Each row is followed by its class.
[ -3  27  -8   6  15 -38  -9  41 -10  17  11  25  44  38  11 -14 -45 -77
  38  -9 -50  16  32 -24 -29 -24  35  34 -47 -29 -56  41 -61 -49  32 -36
  22   8   8 -26  41 -28]
q_502
[ 40 -24 -64  -2  20   0   2 -28  37  19  44  13  17  -2  66  11  -1 -39
  17 -12 -12 -20 -24 -12  -3 -32  -4  24  11 -82 -23  25  68 -48 -30 -31
  23  17 -35  29 -21  -8]
q_479
[-14   3 -11 -23  -3 -31  16  26 -45   1   2  27  40  46  11  -8 -41 -63
  35  -5 -50  16  17  -6 -29 -10  41  25 -40 -38 -55  46 -65 -22  31 -21
  13   3   4 -22  43  -8]
q_581
[ 63 -13 -56  14  44   4 -40  -1  40  23  63  16  14 -30  83   0   4 -39
  39  -3  10 -43 -12 -26 -19 -29   9  30  31 -61  -5   5  84 -37 -47 -15
  29  39 -50  21  -9   2]
q_939
[-32   3   4   1   0 -22   9  23 -20  12  21  23  55  38   6   4 -41 -67
  42 -11 -73  27  25  -6 -21 -11  42  18 -48 -46 -31  51 -61 -26  30 -22
  32  20   7 -39  79 -10]
q_867
[  6  23   5  -8  23 -37   6  38  -8   9  17  27  39  33  12 -23 -40 -78
  33   6 -57  21  23   1  -3   5  45  22 -39 -30 -50  53 -63 -57  27 -26
  13  -9  -9 -22  26 -26]
q_859
[ 60 -13 -60  -1  40   2 -11  -6  41  15  51  25  11 -30  67  12  -4 -24
  26  -2   9 -39  -6 -17 -14 -26   3  27  23 -69  -3   0  80 -45 -46 -18
  45  23 -43  20 -10  -1]
q_939
[ 52   5  -6  -9  72   0   5 -30  12 101  20  -2 -16   2   1  18  24 -13
 -46 -32 -19  21 -16  -3 -10  37 -13  74  62  14  44   6 -37 -48   5 -25
  53 -13   8   9   3   9]
q_583
[ 36  -6 -51   6  17   9  -1 -34  36   8  46  38  19   1  56   2  -5 -47
  36  -7   7 -14 -33   2 -21 -19   8   5   8 -70  -2  25  88 -56 -23 -22
  37  13 -43  25   1 -14]
q_252
[ 41 -28 -66 -22   5   9   4 -20  21  19  42  20  22 -15  69  12  -1 -41
  21 -11  -6 -33  -9 -18 -26 -36   1  11  13 -73 -12  29  60 -52 -42 -26
  38  14 -46  26 -18   7]
q_867
[ 49 -13 -65   4  21  21  -1 -19  34  26  54  20   3  -5  66  -1   9 -31
  11 -15  -5 -16  -5 -21 -23 -15 -12  22  26 -53 -21  15  59 -39 -26 -20
  44  19 -55  18 -19   7]
q_831
[ 68  26  -8   4  68   4 -46 -16  18  91  38  -5 -24  -7  15   8  37   1
 -66 -11 -23  -2  -6 -18  19  29   9  75  65  52  29 -18 -51 -32  -6 -34
  55  -5   1  -9  15  22]
q_95
[ 58  19   3  -1  57   5 -23 -21   7  78  23   3 -26 -12  15   8  21 -11
 -61 -21 -23  19  -5  -8   6  22   2  62  58  20  50  -5 -42 -44  -4 -28
  60  -6   6 -27  -5  16]
q_867
[-10   9   5   9  -2 -11 -23  19 -19  25  34  -1  57  49 -14 -23 -21 -60
  39  -5 -58  25  19  -8  -4 -11  38  35 -47 -23 -41  35 -54 -20  39 -22
  28  23  10 -16  66 -15]
q_649
[  5  19   4   4  17 -22 -12  27  -2  25  33  25  55  46  26 -10 -30 -90
  45  -4 -72  43  24  -7 -15  -5  43  13 -50 -48 -50  56 -41 -42  24 -14
  33  13  -4  -7  62  -8]
q_859
[ 43  22  -8   4  51   3 -11 -24  21 100  31   0 -30   0   9  17  29 -11
 -58 -25 -27  25 -21  -3  25  62   0  64  62  25  70  -3 -45 -39   6 -29
  71 -14  12   5  -6   9]
q_550
[-12   3  -8   9  10 -17 -10  25   0  47  30  16  52  58  -3 -14 -23 -78
  50 -14 -66  25  26 -10 -24 -14  29  25 -26 -33 -65  55 -41 -48  23 -14
  38  23   6 -24  72 -11]
q_583
[  8  28   4  -9  29 -27  13  37 -12  23  12  25  35  30 -14 -13 -38 -70
  29 -16 -57  22  31 -12 -20 -14  37  46 -44 -20 -44  45 -63 -61  25 -28
   6   0  11 -25  33 -26]
q_583
[ 59  32  -7   7  59  -2 -24 -23  36  93  34  -1 -33 -17  20  19  39 -20
 -73 -24 -29  27 -16  -1  38  67   9  71  64  37  69  -7 -46 -36  10 -32
  62 -20   5  -5 -13  12]
q_550
[ 55  -3 -71  10  40  -1 -16  -8  42   6  51  32   8 -19  67  16   3 -34
  16   2   1 -38  -9 -13 -13 -24  11  12  14 -54 -11   2  66 -43 -56 -30
  44  10 -48  29  -1   7]
q_95
[ 34 -16 -58   0  14  11   4 -21  24  10  43  29  22 -17  72  23  -5 -55
  34   0   5 -13 -16  -8 -27 -36   4  -1  -9 -69  -3  20  75 -43 -45 -11
  48   8 -54  30  -2 -16]
q_867
[ -7  21   5  -2  12 -14 -25  22 -29  12  30  23  45  49  17 -11 -10 -80
  28  -2 -67  37  34 -21  -5 -13  54  21 -46 -26 -43  36 -50 -19  40 -19
  21   8  11 -24  65  -2]
q_581
[  0  17  -5  12  11 -30 -15  36   5  32  33  19  53  30  -4 -12 -35 -68
  42 -21 -68  22  24  -6  -8 -14  43  29 -34 -55 -57  47 -28 -34  18 -17
  34  27   3 -31  75 -14]
q_939
[-16  12   7  -1   2 -20  -6  26 -22  19  33  12  46  34  10  -7 -31 -77
  37  -4 -63  20  29 -20 -11 -14  42  22 -40 -31 -29  45 -44 -29  28 -25
  22  18   5 -44  59 -10]
q_867
[ -8   9  -4   7   9 -16  -6  25   1  34  35  20  52  49  17  -8 -23 -83
  49 -28 -77  41  27 -17 -39 -25  30  28 -32 -42 -54  51 -34 -35  18 -12
  36  22   9 -18  68  -5]
q_583
[ 84  20  -1  -8  66  12 -32 -24  11 111  36 -15 -31  -4   7  -2  39  -7
 -65 -17 -13  18 -10 -22   8  23 -11  82  76  45  37  -7 -38 -56   2 -29
  39  -9  11  -9 -23  10]
q_583
[ 52 -14 -53   0  23  11 -36  -9  12   8  53  22  15 -11  84   6  13 -50
  18   4   1 -34  -3 -21 -26 -23  20  12   6 -64   5  12  59 -31 -35 -19
  39  21 -44  36  -8  14]
q_581
[ 45   8 -10  -8  28  -1   3 -35  14  91  28  -8 -27   5  13  -4   7  15
 -45 -35   4  -3 -35  -6 -16  45 -14  70  80  23  45  -7 -51 -17  13 -33
  45   6  -7 -14   2  11]
q_252
[ 50  10  -6  17  42 -12 -17 -21   8  99  11  -1 -20   0  -1   6  -2  -2
 -56 -30  -9   2 -24 -18 -14  27 -15  61  68  11  41   0 -50 -31   3 -36
  61   4  15   1  -7   2]
q_502
[ 58  21 -28  -1  33  16 -43 -38  14 102  30 -23 -22 -20  23  14  36 -12
 -58 -14 -13  12  -9 -19  29  29  -5  59  53  39  46  -2 -53 -16  -3 -24
  61  -8  -3   5  -3  18]
q_867
[-13  28  -6   7  23 -38  16  36 -10   7  12  23  38  39  -1 -12 -60 -59
  35 -18 -68  17  17  -8  -6 -10  48  56 -52 -20 -52  46 -61 -42  31 -34
   8   0  18 -37  45 -27]
q_479
[ 63  24  -7  20  76  -4 -25 -24  20  86  33  -8 -25  -3   3   1   9   5
 -68 -18 -36  22 -22  -1  33  34   7  85  59  24  46   5 -38 -45   9 -39
  46  -8  26 -21 -14  10]
q_479
[ 38 -23 -61  10   8  19   1 -29  37  12  54  36  17  -5  72   4  -4 -55
  29 -13  -3   5 -18  -9 -23 -32 -15   9  23 -58 -33  14  82 -29 -25  -4
  36  26 -56  19  -3   1]
q_831
[ -6  14   7  12  15 -28 -32  32  -3  30  31   1  48  37  25  -6 -10 -69
  36  -8 -53  33  38 -38 -12 -29  26  21 -38 -44 -43  39 -45 -16  41 -34
  23  28  13 -21  65 -23]
q_502
[ 75  15   1   1  45  13 -28 -27   8  96  44 -13 -30  -8  -3  -9  30 -10
 -66 -16 -24  27 -12 -14  17  34 -12  78  81  37  30  -4 -33 -39  17 -18
  49   5   4 -24 -15  22]
q_831
[ 62  -2 -50  17  40   8 -53  -1  26  34  48   5  10 -10  90   1  15 -47
  32   2   9 -46   5 -51 -44 -31   2  31  15 -48   8  10  53 -43 -36 -25
  38  37 -33  39 -24   8]
q_502
[ 60   3 -41  12  26   6 -28 -20  52  21  65  37  18 -36  69  12   6 -68
  18 -13   0  -3 -20  -9   1 -37  12  13   4 -63 -10   6 107 -39 -38  -8
  30  18 -52  23  -4 -18]
q_939
[ 87  28   5  -7  49  -1 -27 -24  20  99  31  -6 -36 -19  28 -10  22 -21
 -67 -16  -5  14 -23 -12  13  40  -7  67  76  36  47  -7 -59 -30   0 -21
  28 -12  -9   9 -31  18]
q_859
[ 54   9 -56  13  39  17 -28 -12  52  10  55  37  -8 -23  90  17  18 -40
  25   1  -2  -9 -12 -14 -10 -10  14  23   4 -37  21   3  62 -47 -31 -23
  37   6 -42  33 -22  -4]
q_550
[  6  18  10 -13  21 -37   2  37 -11   9  27  29  35  29  12 -16 -36 -76
  37   2 -62  19  24  -4 -15   2  44  27 -46 -35 -44  52 -67 -48  32 -23
  14   4  -5 -22  32 -11]
q_859
[ 55  10 -23  12  26   9  12 -42  13  90  22   6 -29  -2  -9   3  -6   6
 -52 -28 -13  30 -32   2  -6  44 -26  68  80  25  31  -3 -43 -17  10 -17
  54   3   2 -13  -8  23]
q_831
[ 43 -17 -57  11  19  15 -11 -14  18  16  60   6   0  -4  74   3  14 -29
  49  11   0 -12  -9 -23 -42  -8 -10  21  19 -58  -5  18  64 -23 -19 -15
  42  35 -52  13 -16   3]
q_831
[ 86  24  -3   7  65   5 -26 -21  18  90  33  -8 -29 -13  -3  -6  18 -10
 -74 -15 -26  30  -6  -3  21  43  -5  86  84  40  29  -5 -36 -48  23 -30
  45  -2   7 -39  -7  26]
q_831
[-11  22 -15  25  39 -36   6  36   3  -6  32  44  44  37   1   4 -41 -73
  49 -13 -70  31  17  -1 -20 -25  46  20 -48 -55 -58  43 -32 -29  10 -34
  31   7   6 -29  87  -4]
q_95
[ 76  22   0  -5  55   8 -41 -28  -5  89  32  -9 -25   1  12  -4  36 -20
 -83  -7 -18  13  -5 -14  23  35  11  64  65  31  41 -10 -34 -39   8 -30
  55 -17   8 -17 -17  24]
q_581
[ 48  -2 -61  14  41  15 -29 -14  31  21  58   4   6  -5  94   6   6 -30
  32   5  -8 -24 -13 -29 -16 -22  11  35  -1 -40   8  12  62 -31 -38 -15
  31  28 -34  34 -15  -3]
q_479
[ 64  21 -12  -4  67   0  -3 -26  20 104  25   4 -20  -6  11  15  27  -5
 -60 -44 -26  37 -13  -8   0  37  -8  69  68  23  49   4 -21 -44  -3 -32
  61 -23  15  11  -7  11]
q_583
[-18   6 -10  15  38 -39  21  27  -6  -2  33  22  45  47   7  12 -52 -66
  56  -9 -75  51   6   0 -11 -23  37  38 -58 -61 -50  50 -40 -31  33 -29
  26  14  23 -41  72 -17]
q_479
[ 65  32  -1   0  58   7 -35 -35   9  89  42  -4 -23   3  11  -3  23 -14
 -63 -23 -14  12 -23  -5  19  44   4  76  73  25  60  -4 -22 -59  13 -39
  54  -7  10 -18  -2  13]
q_252
[ 34 -37 -55  12  -2   9 -14 -27  18  16  39  20  30   2  44   1   2 -35
  35  -8   5 -21 -34   1 -22 -27  -3   8  19 -76 -19  18  72 -27 -36 -14
  49  28 -40  43  -3  -3]
q_649
[ 58  19 -15   6  54   3   2 -32  18  95  35  -7 -29   7   0   4  18 -11
 -52 -24 -20  40 -15   0  14  51 -15  58  67  18  37  -4 -23 -30  15 -19
  60  -7  -2 -16  15  11]
q_831
[  2  19  -3  10  22 -18 -10  27  -1  38  34  22  45  45  -4 -13 -22 -82
  50 -13 -65  37  28 -12 -27 -16  34  35 -34 -29 -52  51 -33 -51  28 -21
  27  14  13 -24  57  -8]
q_583
[ 56 -14 -57  10  47   6 -31  -3  31  21  58  22  10 -23  68   5   5 -24
  33  -4   1 -35 -14 -22 -16 -28   7  23  24 -74  -6  10  68 -43 -42 -23
  32  37 -44  20 -11  -5]
q_939
[ -8  22 -10  -8   7 -30   8  42 -26   5  14  24  36  23   8  -1 -48 -57
  21 -18 -69  16  32 -14 -16 -14  46  31 -46 -33 -36  50 -72 -40  18 -38
  27   1   3 -43  43 -13]
q_867
[  0  36  -5   0   6 -27 -12  37   2  20  27  18  22  26   7 -14 -31 -76
  21 -10 -59  13  22  -8   4   5  43  50 -43  -4 -32  42 -71 -45  28 -26
  20  -5   4 -26  23 -19]
q_550
[ 58  22 -17  11  57  -5 -17 -25  11  94  16   6 -34  -7  -9   3  14   5
 -56 -28 -22 -10 -32 -11  -1  38   1  72  77  37  38  -6 -64 -23 -17 -34
  50  -1   7   8   3  26]
q_95
[ 77  19   3  12  72  -4 -51 -20  20  90  26  -8 -28 -16  22   8  36 -22
 -66 -17 -10  12  -3 -30   8  11 -10  73  69  25  33 -18 -41 -44  11 -37
  56   0   7 -11 -15   3]
q_502
[ 54  30 -25  13  40   9 -50 -31  24 104  37  -7 -21  -4   5   7  43 -15
 -54  -4 -18   3 -11 -12  35  30   3  56  60  43  27  -9 -35 -22  -6 -24
  64 -11  -1  18  22  16]
q_95
[ 51 -17 -50  13  11  19 -28 -30  31  19  56  13  27 -10  61   3  22 -52
  26 -11   3  -9 -22  -8 -19 -30   1  17   9 -61  -3   7  82 -26 -33 -14
  45  19 -46  51 -11   0]
q_649
[ 74  31 -12   8  56   1 -48 -30  25 108  36  -7 -26 -27  -5  14  31 -16
 -59 -17 -17  22 -15  -5  44  31  -2  69  62  21  37  -9 -21 -31   4 -22
  66  -3   7  -3   3   5]
q_939
[ 64  10 -13  -7  28   2 -12 -33 -16  96  14   2 -22   3  10   2  15  -3
 -68 -30 -14  17 -32  -8 -14  43  -1  68  81  24  44  -4 -53 -15   1 -28
  51  -5  11   3 -17  37]
q_581
[-17  15 -12  14  13 -23 -20  18  -6  19  39   4  39  44  24  -5 -22 -56
  40  -2 -75  40  15 -23  22 -15  38  34 -41 -29 -44  47 -35 -13  34 -31
  22  20  23 -35  55 -15]
q_479
[-14  11 -13   7   0 -16  -8  22 -28  17  12  24  57  59  13 -11 -29 -72
  40 -11 -67  38  25  -8 -24 -14  45  12 -40 -54 -62  56 -45 -16  30 -22
  30  14  10 -17  67   4]
q_581
[ 60  22 -10  10  69 -11 -11 -21  17  95  24  11 -15 -13  -4  13  13  -9
 -51 -41 -24  16 -27  -3  15  46   5  68  71  -5  48  -3 -21 -39  -9 -27
  58  -1   7  -3   8   8]
q_939
[ 74  20  -5  -5  49  12 -50 -30  -6  89  28  -5 -24  -4  18  -1  39 -14
 -78  -9 -19  12  -5 -15  21  33  10  70  68  42  34 -11 -43 -31  13 -30
  51 -13   9 -10 -17  30]
q_581
[ 65  13 -14   7  28   3 -19 -29   5  84  13  -7 -20 -14 -10  -3  21  16
 -58 -30 -17  23 -33   5   2  40  -4  73  78  29  47 -14 -62 -17   5 -35
  56  -7   6  11 -17   8]
q_649
[ -6  25 -11  22  32 -31 -15  39  -2  16  44  35  43  37   3  -1 -29 -83
  46  -9 -78  32  16  -9 -19 -21  50  24 -43 -38 -49  46 -30 -34  12 -33
  52  13   7 -23  82  -1]
q_95
[ 69  28 -13   7  46   8 -52 -34  26 108  38 -14 -24 -22   6   5  32 -10
 -51 -19 -11  17 -17 -11  34  25  -7  77  65  36  34 -16 -40 -15   2 -10
  53   1   5   1   6   9]
q_939
[-23  -1  -7   8  17 -15  27  18 -18  15  21  31  43  50 -17  -4 -38 -54
  40 -10 -76  50  20   0  -7  -6  24  17 -31 -64 -58  65 -41 -24  50 -24
  26  27  13 -41  72  -4]
q_831
[ 35  -5 -51  17  21   1  -8 -17  39  10  52  49  13  -4  53  15  -6 -53
  27  -7  -9 -18 -24  -3 -25 -35  12  -4  -1 -58 -20   7  86 -45 -51 -17
  52   8 -52  35  22 -17]
q_95
[ 67  21 -23   0  33  15 -57 -41  -1  99  32 -18 -24   0  18   7  47 -19
 -67  -1 -14  20  -8 -14  34  36   2  52  56  37  32  -6 -36 -15  11 -23
  67 -14   4   7  -8  23]
q_581
[ 59  26 -19  -4  41  14  -8 -29   1  93  23   1 -25 -21  18  18  12  -2
 -66 -25 -20  15 -18 -13  -3  38   2  70  56  37  68  -7 -68 -31  -5 -33
  53 -12  -2  -2 -13  16]
q_867
[ 72  16  -1   9  51  12 -50 -32   0  90  32 -20 -18  -5  -7   1  40  -6
 -65 -20 -18  12 -13  -6  19  34  -2  83  63  35  39 -19 -45 -31  10 -26
  61  -5   7   2  -9  16]
q_649
[  2  28 -14   5  12 -23  11  29  -9  14  20  22  37  36  -4 -23 -44 -74
  28 -19 -66  41  20  -5  -7  -5  31  37 -35 -19 -66  50 -53 -41  35 -24
  18   5  -5 -41  40 -20]
q_831
[ 39 -12 -48  22  11  19   1 -31  42  12  62  27  17  -8  62   6   3 -61
  24  -8  -8  12 -13  -4 -21 -23 -10   7  12 -67 -20  18  88 -30 -17  -8
  38  16 -57  16  -3 -10]
q_831
[ 71  18 -15   5  46  15 -28 -34  13  99  45 -17 -27  -4  12  -8  36 -16
 -59 -14 -23  42 -16 -13  20  35 -18  73  80  43  21  -2 -28 -33  18 -24
  60  -4  -3 -22 -22  17]
q_831
[ -6  15 -24   7  25 -24  -1  29 -19   3  26  36  38  27  19  23 -40 -68
  46 -17 -79  45  20  -9 -28 -24  42  22 -59 -57 -37  52 -52 -37  14 -34
  56  12   8 -36  70   0]
q_867
[-35   8   3   1   8 -28   9  19  -8   9  34  21  46  51   9  -8 -32 -62
  58  -8 -46  23  12  -4 -13  -1  36  19 -37 -43 -41  44 -33 -27  49 -32
  31  17  -1 -42  83 -28]
q_252
[  0  17 -13  20  45 -33   4  29   7   3  40  42  33  21  -2  14 -43 -68
  47 -24 -73  48  14  -4  -7 -31  41  24 -41 -64 -48  31 -18 -33  20 -23
  45  10  10 -40  84 -23]
q_939
[ 63  13 -16  14  40   0 -53 -31  19 114  32 -26 -27  -4  16  12  33 -10
 -59  -9  -5  10  -3 -26  15  25 -20  53  65  24  33 -10 -37 -22  16 -32
  66   5   5   2   1   3]
q_502
[ 56   0  -1   5  44  -2   8 -28   8 103  18   2 -30  -3 -22   1  -1   7
 -47 -28  -3   6 -36  -5 -18  30 -22  75  80  25  39   0 -61 -32  -1 -26
  40   4  14  -9 -16  11]
q_583
[ 61  -2 -22  -3  20   6 -16 -31   4  89  18 -15 -16  -5  -5   0  21  26
 -52 -34  -7  -3 -26  -3 -12  36 -12  81  78  18  44 -15 -65 -10   0 -25
  54   3   6  22  -2  29]
q_649
[ 60  24 -18   5  51   3  -2 -34   6  96  12  -2 -35   2  -3  11  -7  18
 -67 -22 -23  20 -33   2  14  38  -6  84  57  30  44   1 -61 -33   6 -27
  36  -4  24  -6 -16  12]
q_479
[  6  13  -7  18  45 -37  -6  36   3  17  44  29  43  23 -10   7 -38 -72
  38 -19 -77  37  15  -1  -1 -18  42  32 -32 -79 -45  50 -17 -43  22 -33
  46  19  16 -46  74  -5]
q_939
[  1  25 -12   2  20 -17  -4  33 -16  11  37  29  48  25  28  16 -35 -77
  36 -15 -77  55  28 -12 -24 -20  47  24 -56 -49 -24  43 -38 -46  17 -37
  52   8   6 -36  65  -6]
q_867
[ 68  25  -2  10  52  -5 -13 -25  21  96   4   1 -12 -10   8   5   3  -4
 -66 -35  -6  18 -17 -21 -11  25 -12  67  65  24  48 -18 -56 -38   0 -34
  47   0  15   9 -10  -2]
q_502
[ -9  33  -9  18  41 -32   3  35   5  -3  34  50  46  33   2   9 -33 -90
  36 -12 -84  47  23  -1  -8 -24  52  18 -56 -49 -49  44 -32 -37  16 -36
  44   1  10 -28  83  -3]
q_95
